Here is a tiny trained network, its code and every weight. The questions are about switching its units off for an input and a target symbol, where a switched-off unit gives its printed mean instead of its output.

import numpy as np


def w(rows, s, z=0):
    codes = np.array(rows[::2]) - 128.0
    scale = np.full(codes.shape[1], s)
    scale[-1] = z or s
    return codes * scale


def norm(h):
    return h / np.sqrt((h * h).mean(-1, keepdims=True) + 1e-5)


def f(y):
    return np.maximum(y, 0)


def softmax(a):
    e = np.exp(a - a.max(-1, keepdims=True))
    return e / e.sum(-1, keepdims=True)


def log_softmax(a):
    a = a - a.max(-1, keepdims=True)
    return a - np.log(np.exp(a).sum(-1, keepdims=True))


def net(x, mask):
    ids = ['ΔΘΞΠΨαγεζηλσω'.index(c) for c in x.split()]
    T = len(ids)
    res = E[ids] + P[:T]
    u = 0
    for l in range(3):
        r = norm(res)
        for j in range(3):
            rows = slice(2 * j, 2 * j + 2)
            q, k, v = (r @ M[l][rows].T for M in (Q, K, V))
            z = softmax(np.where(np.tri(T) > 0, q @ k.T / 2**0.5, -1e9)) @ v
            o = O[l][rows]
            res = res + np.where(mask[u + j], z, o[:, -1]) @ o[:, :-1]
        u += 3
        y = f(norm(res) @ A[l][:, :-1].T + A[l][:, -1])
        res = res + np.where(mask[u : u + 8], y, B[l][:, -1]) @ B[l][:, :-1]
        u += 8
    return log_softmax(norm(res)[-1] @ U[:, :-1].T + U[:, -1])


Q, K, V, O, A, B = {}, {}, {}, {}, {}, {}
E = w([
[69,113,126,81,113,120],'Δ',
[197,91,142,56,140,231],'Θ',
[116,143,165,117,159,67],'Ξ',
[198,128,115,99,146,194],'Π',
[192,99,103,97,122,217],'Ψ',
[134,152,144,75,110,157],'α',
[140,54,86,87,118,154],'γ',
[142,161,224,156,100,181],'ε',
[90,159,129,104,141,139],'ζ',
[111,149,136,80,134,145],'η',
[108,2,185,119,29,123],'λ',
[57,124,150,93,100,136],'σ',
[210,80,157,77,94,129],'ω',
],0.007)
P = w([
[134,169,93,92,144,143],'0',
[86,1,189,74,135,145],'1',
[163,163,80,198,128,109],'2',
[92,168,171,99,117,114],'3',
[126,76,129,122,193,141],'4',
[112,151,173,92,107,124],'5',
],0.0085)
Q[0] = w([
[114,171,164,62,48,144],'L0H1',
[109,64,190,83,201,112],'L0H1',
[185,120,52,206,120,69],'L0H2',
[163,202,111,115,1,105],'L0H2',
[62,148,159,7,89,186],'L0H3',
[91,49,177,130,214,162],'L0H3',
],0.0083)
K[0] = w([
[182,108,189,75,175,57],'L0H1',
[158,95,128,229,101,85],'L0H1',
[95,156,41,43,175,148],'L0H2',
[148,152,221,8,138,159],'L0H2',
[181,117,211,146,159,49],'L0H3',
[157,99,99,255,78,78],'L0H3',
],0.0081)
V[0] = w([
[126,88,125,67,182,101],'L0H1',
[29,150,67,165,197,118],'L0H1',
[199,51,42,63,59,2],'L0H2',
[158,197,120,95,248,64],'L0H2',
[198,123,138,107,137,5],'L0H3',
[115,108,44,142,1,208],'L0H3',
],0.0055)
O[0] = w([
[133,114,202,71,143,47,248],'L0H1',
[93,29,91,204,87,90,117],'L0H1',
[189,193,126,72,89,7,86],'L0H2',
[202,141,101,135,255,129,64],'L0H2',
[211,156,200,105,167,54,11],'L0H3',
[185,102,48,102,24,176,193],'L0H3',
],0.006,0.0019)
A[0] = w([
[63,102,102,70,62,71,66],'L0N1',
[224,1,180,29,150,201,64],'L0N2',
[221,167,143,62,132,54,21],'L0N3',
[193,123,148,121,180,242,164],'L0N4',
[136,172,50,192,29,173,159],'L0N5',
[83,212,152,89,124,126,202],'L0N6',
[159,56,178,130,133,58,190],'L0N7',
[108,9,117,64,141,77,5],'L0N8',
],0.0046,0.0014)
B[0] = w([
[220,137,116,153,143,79,252],'L0N1',
[23,194,83,146,120,113,243],'L0N2',
[94,88,174,97,162,226,174],'L0N3',
[105,94,135,133,130,23,198],'L0N4',
[167,103,121,79,172,140,204],'L0N5',
[91,60,78,124,140,106,221],'L0N6',
[213,222,115,197,168,101,184],'L0N7',
[164,254,64,162,122,143,216],'L0N8',
],0.0061,0.0034)
Q[1] = w([
[202,154,117,174,254,52],'L1H1',
[88,167,137,51,55,135],'L1H1',
[228,145,148,213,136,134],'L1H2',
[121,159,229,67,96,115],'L1H2',
[134,124,189,83,126,116],'L1H3',
[158,73,91,160,138,127],'L1H3',
],0.0077)
K[1] = w([
[196,63,53,254,107,117],'L1H1',
[137,159,157,34,63,105],'L1H1',
[68,64,16,66,161,24],'L1H2',
[59,204,244,68,129,113],'L1H2',
[49,109,212,207,104,68],'L1H3',
[177,101,72,122,129,169],'L1H3',
],0.0058)
V[1] = w([
[130,132,116,148,157,81],'L1H1',
[140,108,64,121,102,175],'L1H1',
[97,140,92,137,2,96],'L1H2',
[44,184,83,80,155,139],'L1H2',
[92,92,190,75,102,119],'L1H3',
[208,104,175,124,138,105],'L1H3',
],0.0047)
O[1] = w([
[110,119,121,127,100,147,123],'L1H1',
[58,154,178,183,129,61,157],'L1H1',
[111,63,123,119,186,94,189],'L1H2',
[132,34,84,144,128,4,253],'L1H2',
[110,65,174,32,133,79,145],'L1H3',
[90,115,131,152,163,105,27],'L1H3',
],0.0042,0.003)
A[1] = w([
[95,126,38,95,131,202,142],'L1N1',
[72,126,212,133,89,221,3],'L1N2',
[84,81,255,118,143,126,102],'L1N3',
[75,177,123,92,120,87,100],'L1N4',
[139,151,114,205,208,223,170],'L1N5',
[209,112,117,189,123,153,55],'L1N6',
[68,127,164,105,157,144,128],'L1N7',
[117,101,127,139,144,65,63],'L1N8',
],0.0059,0.0033)
B[1] = w([
[172,144,209,198,117,164,254],'L1N1',
[166,110,92,146,2,186,171],'L1N2',
[8,201,93,171,35,101,246],'L1N3',
[108,95,132,167,124,173,221],'L1N4',
[173,95,177,105,219,39,199],'L1N5',
[64,169,134,146,129,142,159],'L1N6',
[129,182,179,183,106,126,215],'L1N7',
[73,181,86,101,145,143,166],'L1N8',
],0.0054,0.0033)
Q[2] = w([
[30,128,111,114,82,210],'L2H1',
[181,191,138,170,156,136],'L2H1',
[97,83,89,255,128,157],'L2H2',
[58,75,194,92,118,104],'L2H2',
[85,18,185,29,45,116],'L2H3',
[43,162,172,78,83,30],'L2H3',
],0.0084)
K[2] = w([
[134,144,178,174,94,89],'L2H1',
[143,89,93,115,182,156],'L2H1',
[85,123,105,225,157,195],'L2H2',
[92,66,255,134,87,57],'L2H2',
[175,61,180,73,110,99],'L2H3',
[153,155,179,128,63,38],'L2H3',
],0.0098)
V[2] = w([
[144,150,188,170,68,127],'L2H1',
[3,153,91,144,94,138],'L2H1',
[135,216,106,108,141,237],'L2H2',
[61,66,195,95,75,114],'L2H2',
[114,148,127,74,225,224],'L2H3',
[127,96,173,190,180,95],'L2H3',
],0.0055)
O[2] = w([
[193,130,230,108,98,146,119],'L2H1',
[143,190,34,70,129,176,252],'L2H1',
[87,158,186,113,102,184,73],'L2H2',
[202,48,118,150,229,151,170],'L2H2',
[2,53,165,71,183,107,37],'L2H3',
[163,95,149,96,168,22,111],'L2H3',
],0.0043,0.0039)
A[2] = w([
[98,59,131,117,133,148,139],'L2N1',
[145,139,101,83,160,128,172],'L2N2',
[122,184,151,84,47,139,169],'L2N3',
[120,126,211,1,98,119,2],'L2N4',
[154,109,106,126,190,54,114],'L2N5',
[160,126,107,76,82,117,110],'L2N6',
[98,141,78,96,92,97,145],'L2N7',
[136,97,109,97,84,147,123],'L2N8',
],0.0084,0.0039)
B[2] = w([
[193,171,165,211,135,130,161],'L2N1',
[177,172,204,168,74,184,181],'L2N2',
[115,56,156,141,87,77,243],'L2N3',
[253,225,127,91,68,243,184],'L2N4',
[71,97,116,31,45,219,189],'L2N5',
[119,91,196,125,153,40,180],'L2N6',
[155,158,173,137,220,180,254],'L2N7',
[146,71,97,169,132,69,175],'L2N8',
],0.0048,0.0054)
U = w([
[169,74,155,116,59,29,31],'Δ',
[194,43,64,203,124,185,121],'Θ',
[36,100,147,168,1,171,66],'Ξ',
[67,159,97,129,149,177,98],'Π',
[77,133,96,107,163,148,134],'Ψ',
[96,159,93,122,161,175,135],'α',
[23,199,192,116,142,48,48],'γ',
[159,217,55,176,81,60,110],'ε',
[176,195,196,58,86,182,158],'ζ',
[135,57,56,20,99,105,249],'η',
[165,137,163,116,248,79,151],'λ',
[64,31,112,161,160,34,177],'σ',
[137,91,205,197,200,192,177],'ω',
],0.0092,0.0015)

Each question gives the input, a string of symbols that net reads in full, and the target symbol t.
The units are the heads (2 rows each of Q, K, V and O) and the neurons (one row each of A and B). Each row of codes is followed by its name. A weight is (code - 128) times the scale printed after its matrix; where a second scale follows, it is the last column's (O, A, B and U).
mask holds one flag per unit, layer by layer, with each layer's heads first. A switched-off unit (its flag False) gives its mean, the last column of its rows in O or B, instead of its output. The means were averaged over made-up inputs and are rounded, as every weight is.
A unit's drop is (log p(t) with every unit on - log p(t) with that unit switched off) / (log p(t) with every unit on - log p(t) with every unit switched off).
The circuit of an input: a set's keep is (log p(t) with only the set's units on - log p(t) with every unit switched off) / (log p(t) with every unit on - log p(t) with every unit switched off). Starting from the 12 units with the biggest drops (on a tie, the unit counted first), units are removed one at a time, each time the one whose removal leaves the highest keep (on an exact tie, the one counted first), for as long as the keep stays at least 0.8.
units of the circuit, in order: the units of the circuit, biggest drop first
most important unit: the unit with the biggest drop
k most important neurons: the k neurons with the biggest drops, biggest first
top k neurons in layer l: the k neurons of layer l with the biggest drops, biggest first
which heads matter: for each layer, one digit per head in row order, 1 if its drop is at least 0.15 and else 0, layers parted by /
input Ψ Ψ ζ Δ, target η: top 2 neurons in layer 0	[L0N2, L0N1]
input γ σ Δ Δ Δ σ, target σ: units of the circuit, in order	[L2H2, L1H2]
input ε ε Δ σ Ψ, target ε: which heads matter	110 / 001 / 010
input ω ω γ, target ζ: 2 most important neurons	[L0N3, L2N4]
input Δ ω Δ ζ σ σ, target ζ: most important unit	L0H1
input ω Δ Δ Δ Π, target ε: units of the circuit, in order	[L0H2, L0N2]
input Ξ σ Δ, target λ: units of the circuit, in order	[L0H2, L0H3]
input Ψ Δ Δ, target Ξ: which heads matter	101 / 001 / 011
input σ σ Δ Ξ γ Δ, target γ: which heads matter	001 / 000 / 000
input Π Δ η, target γ: which heads matter	010 / 010 / 011
input Δ Δ ε σ, target Ξ: units of the circuit, in order	[L0H2, L1N2]
input Δ Δ Δ Ψ Ξ, target ε: which heads matter	100 / 000 / 000
input ε η ε σ Ξ, target ω: which heads matter	110 / 010 / 000
input Δ Δ σ Δ, target η: which heads matter	000 / 000 / 010
input σ ε ω, target Θ: most important unit	L0H3
input σ σ ω Θ Δ, target ζ: which heads matter	010 / 000 / 000
input η Θ ω Δ Ψ, target ζ: which heads matter	011 / 000 / 000
input ε Ψ σ, target ω: 2 most important neurons	[L1N5, L0N5]
input Ψ Δ ζ, target Ξ: which heads matter	101 / 000 / 011
input Δ Δ ζ Δ ε, target σ: most important unit	L0N4
input Π Δ σ, target γ: 3 most important neurons	[L0N5, L1N1, L0N2]
input λ Δ Ψ η, target Δ: top 3 neurons in layer 0	[L0N1, L0N5, L0N6]
input Δ λ Θ Δ, target Δ: which heads matter	010 / 000 / 001
input σ σ Δ, target Θ: which heads matter	011 / 000 / 000
input Δ σ Δ ζ Δ α, target λ: top 3 neurons in layer 1	[L1N3, L1N2, L1N1]
input Δ Π Ψ λ, target Δ: which heads matter	010 / 000 / 000
input Π ε Δ ε Δ, target ε: which heads matter	000 / 000 / 000
input ε Δ Δ, target ω: most important neuron	[L1N1]
input Δ ε Δ Θ, target Ξ: which heads matter	010 / 000 / 000
input γ Δ Δ α, target λ: 3 most important neurons	[L2N7, L0N6, L1N3]
